Below is a small trained network, with its code and all its weights. Each question gives an input and a target symbol and asks what happens when units are switched off, that is, made to give their printed mean instead of their output.

import numpy as np


def w(rows, s, z=0):
    codes = np.array(rows[::2]) - 128.0
    scale = np.full(codes.shape[1], s)
    scale[-1] = z or s
    return codes * scale


def norm(h):
    return h / np.sqrt((h * h).mean(-1, keepdims=True) + 1e-5)


def f(y):
    return np.maximum(y, 0)


def softmax(a):
    e = np.exp(a - a.max(-1, keepdims=True))
    return e / e.sum(-1, keepdims=True)


def log_softmax(a):
    a = a - a.max(-1, keepdims=True)
    return a - np.log(np.exp(a).sum(-1, keepdims=True))


def net(x, mask):
    ids = ['ΓΞαδεημπτψω'.index(c) for c in x.split()]
    T = len(ids)
    res = E[ids] + P[:T]
    r = norm(res)
    for j in range(2):
        rows = slice(3 * j, 3 * j + 3)
        q, k, v = (r @ M[0][rows].T for M in (Q, K, V))
        z = softmax(np.where(np.tri(T) > 0, q @ k.T / 3**0.5, -1e9)) @ v
        o = O[0][rows]
        res = res + np.where(mask[j], z, o[:, -1]) @ o[:, :-1]
    y = f(norm(res) @ A[0][:, :-1].T + A[0][:, -1])
    res = res + np.where(mask[2:26], y, B[0][:, -1]) @ B[0][:, :-1]
    return log_softmax(norm(res)[-1] @ U[:, :-1].T + U[:, -1])


Q, K, V, O, A, B = {}, {}, {}, {}, {}, {}
E = w([
[180,15,96,171,120,138,15],'Γ',
[88,83,214,136,87,149,191],'Ξ',
[97,174,127,202,156,173,179],'α',
[73,66,113,50,162,169,210],'δ',
[130,45,63,119,81,170,208],'ε',
[77,49,243,102,194,113,57],'η',
[225,158,165,158,148,69,240],'μ',
[164,137,131,157,35,193,159],'π',
[165,134,232,169,70,154,40],'τ',
[195,97,7,91,161,203,66],'ψ',
[122,140,123,53,226,183,75],'ω',
],0.014)
P = w([
[6,228,78,67,42,83,72],'0',
[120,244,212,74,37,164,204],'1',
[70,225,142,60,68,137,134],'2',
[142,166,219,86,94,217,167],'3',
[128,147,176,58,120,213,116],'4',
[182,106,193,80,139,216,127],'5',
[176,86,174,68,170,215,102],'6',
[215,54,177,91,224,201,110],'7',
[210,32,161,45,154,242,89],'8',
[253,12,149,94,205,235,89],'9',
],0.0052)
Q[0] = w([
[131,144,134,158,133,129,149],'h1',
[113,138,126,155,171,187,121],'h1',
[77,202,109,126,106,101,139],'h1',
[152,174,51,136,90,12,134],'h2',
[94,123,107,94,49,98,116],'h2',
[114,151,125,91,114,15,108],'h2',
],0.011)
K[0] = w([
[173,96,152,98,155,146,142],'h1',
[143,108,145,139,155,181,136],'h1',
[71,158,109,88,50,99,93],'h1',
[86,99,100,57,12,177,50],'h2',
[114,95,94,195,146,165,130],'h2',
[14,60,172,89,125,210,48],'h2',
],0.011)
V[0] = w([
[198,138,158,76,94,52,203],'h1',
[56,46,141,170,58,158,166],'h1',
[143,65,131,2,55,142,57],'h1',
[141,117,160,106,172,79,150],'h2',
[127,170,62,212,190,107,179],'h2',
[54,121,111,145,122,168,139],'h2',
],0.013)
O[0] = w([
[96,189,37,138,250,127,110,148],'h1',
[161,31,144,167,170,157,133,202],'h1',
[182,95,84,125,137,27,104,109],'h1',
[157,145,171,84,192,107,119,159],'h2',
[172,114,126,78,122,191,112,253],'h2',
[49,87,127,109,28,129,158,100],'h2',
],0.015,0.0052)
A[0] = w([
[108,108,134,98,158,100,214,93],'n1',
[75,54,83,59,150,144,115,229],'n2',
[169,151,141,199,114,108,173,66],'n3',
[68,118,126,88,56,82,135,65],'n4',
[118,189,136,131,159,155,51,32],'n5',
[77,153,226,223,159,83,77,35],'n6',
[83,94,167,150,38,66,176,43],'n7',
[112,145,195,97,142,194,222,179],'n8',
[152,106,136,74,46,86,93,138],'n9',
[139,130,46,129,115,130,173,140],'n10',
[45,104,132,36,169,59,152,70],'n11',
[98,121,229,133,137,141,19,122],'n12',
[149,160,157,10,135,111,122,100],'n13',
[103,107,37,73,172,94,82,166],'n14',
[126,167,107,218,150,63,111,134],'n15',
[150,184,154,134,141,122,175,133],'n16',
[99,83,61,74,145,68,98,36],'n17',
[101,185,109,46,149,130,72,154],'n18',
[96,138,94,127,145,174,5,128],'n19',
[118,92,102,68,77,254,15,147],'n20',
[106,133,184,165,123,133,199,73],'n21',
[130,62,146,177,90,120,131,123],'n22',
[93,171,213,199,115,92,47,1],'n23',
[137,93,177,67,148,106,142,131],'n24',
],0.013,0.0063)
B[0] = w([
[137,72,133,85,174,134,182,146],'n1',
[147,216,188,153,71,130,131,209],'n2',
[97,105,120,139,65,168,117,141],'n3',
[169,65,128,162,143,123,140,161],'n4',
[82,177,117,61,127,174,170,165],'n5',
[181,177,171,166,68,125,218,141],'n6',
[152,121,100,155,238,145,96,189],'n7',
[167,102,132,102,85,152,110,231],'n8',
[69,153,150,134,126,191,161,189],'n9',
[171,138,64,89,145,115,124,155],'n10',
[16,104,111,56,136,96,47,143],'n11',
[216,135,70,110,99,132,175,171],'n12',
[113,153,130,136,107,119,53,168],'n13',
[214,156,145,150,166,105,115,174],'n14',
[153,113,169,115,103,199,59,163],'n15',
[147,96,176,85,105,159,105,164],'n16',
[130,137,132,50,70,128,176,145],'n17',
[114,171,151,147,170,159,70,179],'n18',
[164,75,165,111,172,172,159,166],'n19',
[124,93,219,97,113,185,193,248],'n20',
[147,91,160,145,143,95,68,144],'n21',
[71,216,120,86,148,151,130,196],'n22',
[132,230,110,161,134,110,253,134],'n23',
[107,105,94,150,91,147,74,167],'n24',
],0.011,0.012)
U = w([
[193,65,133,193,71,91,29,131],'Γ',
[116,39,167,198,215,128,143,105],'Ξ',
[61,140,176,95,73,222,166,111],'α',
[136,63,104,28,168,72,163,216],'δ',
[202,66,41,131,156,111,222,132],'ε',
[176,134,211,121,116,23,157,193],'η',
[83,252,109,98,193,182,155,18],'μ',
[126,104,43,197,125,189,67,254],'π',
[175,206,155,229,94,109,143,189],'τ',
[211,187,54,74,23,105,86,88],'ψ',
[98,178,153,85,55,92,16,148],'ω',
],0.013,0.0023)

Each question gives the input, a string of symbols that net reads in full, and the target symbol t.
The units are the heads (3 rows each of Q, K, V and O) and the neurons (one row each of A and B). Each row of codes is followed by its name. A weight is (code - 128) times the scale printed after its matrix; where a second scale follows, it is the last column's (O, A, B and U).
mask holds one flag per unit, heads first, then neurons. A switched-off unit (its flag False) gives its mean, the last column of its rows in O or B, instead of its output. The means were averaged over made-up inputs and are rounded, as every weight is.
A unit's drop is (log p(t) with every unit on - log p(t) with that unit switched off) / (log p(t) with every unit on - log p(t) with every unit switched off).
The circuit of an input: a set's keep is (log p(t) with only the set's units on - log p(t) with every unit switched off) / (log p(t) with every unit on - log p(t) with every unit switched off). Starting from the 12 units with the biggest drops (on a tie, the unit counted first), units are removed one at a time, each time the one whose removal leaves the highest keep (on an exact tie, the one counted first), for as long as the keep stays at least 0.8.
circuit, biggest first: the units of the circuit, biggest drop first
most important unit: the unit with the biggest drop
top k neurons: the k neurons with the biggest drops, biggest first
heads that matter: for each layer, one digit per head in row order, 1 if its drop is at least 0.15 and else 0, layers parted by /
input μ Ξ ω ψ ψ Ξ Γ π Ξ, target Γ: most important unit : h2
input Γ π Ξ η, target η: circuit, biggest first : h2, n6, h1
input ω τ ε π ψ, target ψ: circuit, biggest first : h1, h2, n17
input η ψ μ, target η: heads that matter : 11
input τ π ψ ω μ, target ψ: top 2 neurons : n20, n10
input ψ μ α, target ψ: heads that matter : 11
input ψ ψ ψ δ, target δ: heads that matter : 11
input α μ Ξ ψ δ Ξ μ μ π η, target μ: heads that matter : 10
input ω τ ε δ δ, target δ: circuit, biggest first : n11, h1
input Γ μ π, target Γ: heads that matter : 11
input ω π π Ξ ω, target ω: circuit, biggest first : h1, h2, n20
input ψ α Γ Ξ α μ Ξ μ Ξ ε, target μ: heads that matter : 10
input τ α μ, target τ: top 2 neurons : n20, n6
input π ψ μ, target π: most important unit : h2
input τ Γ η ω Ξ ω, target ω: circuit, biggest first : h1, n11, h2
input Ξ α μ, target Ξ: heads that matter : 01
input ψ δ ψ π, target π: heads that matter : 01
input Γ π Γ Ξ μ, target Γ: circuit, biggest first : h2, n20, n3, n21
input ω η π Γ, target Γ: top 2 neurons : n20, n7
input η α μ, target η: circuit, biggest first : h2
input ε ε μ, target ε: heads that matter : 11
input δ α δ τ μ, target δ: top 2 neurons : n1, n2
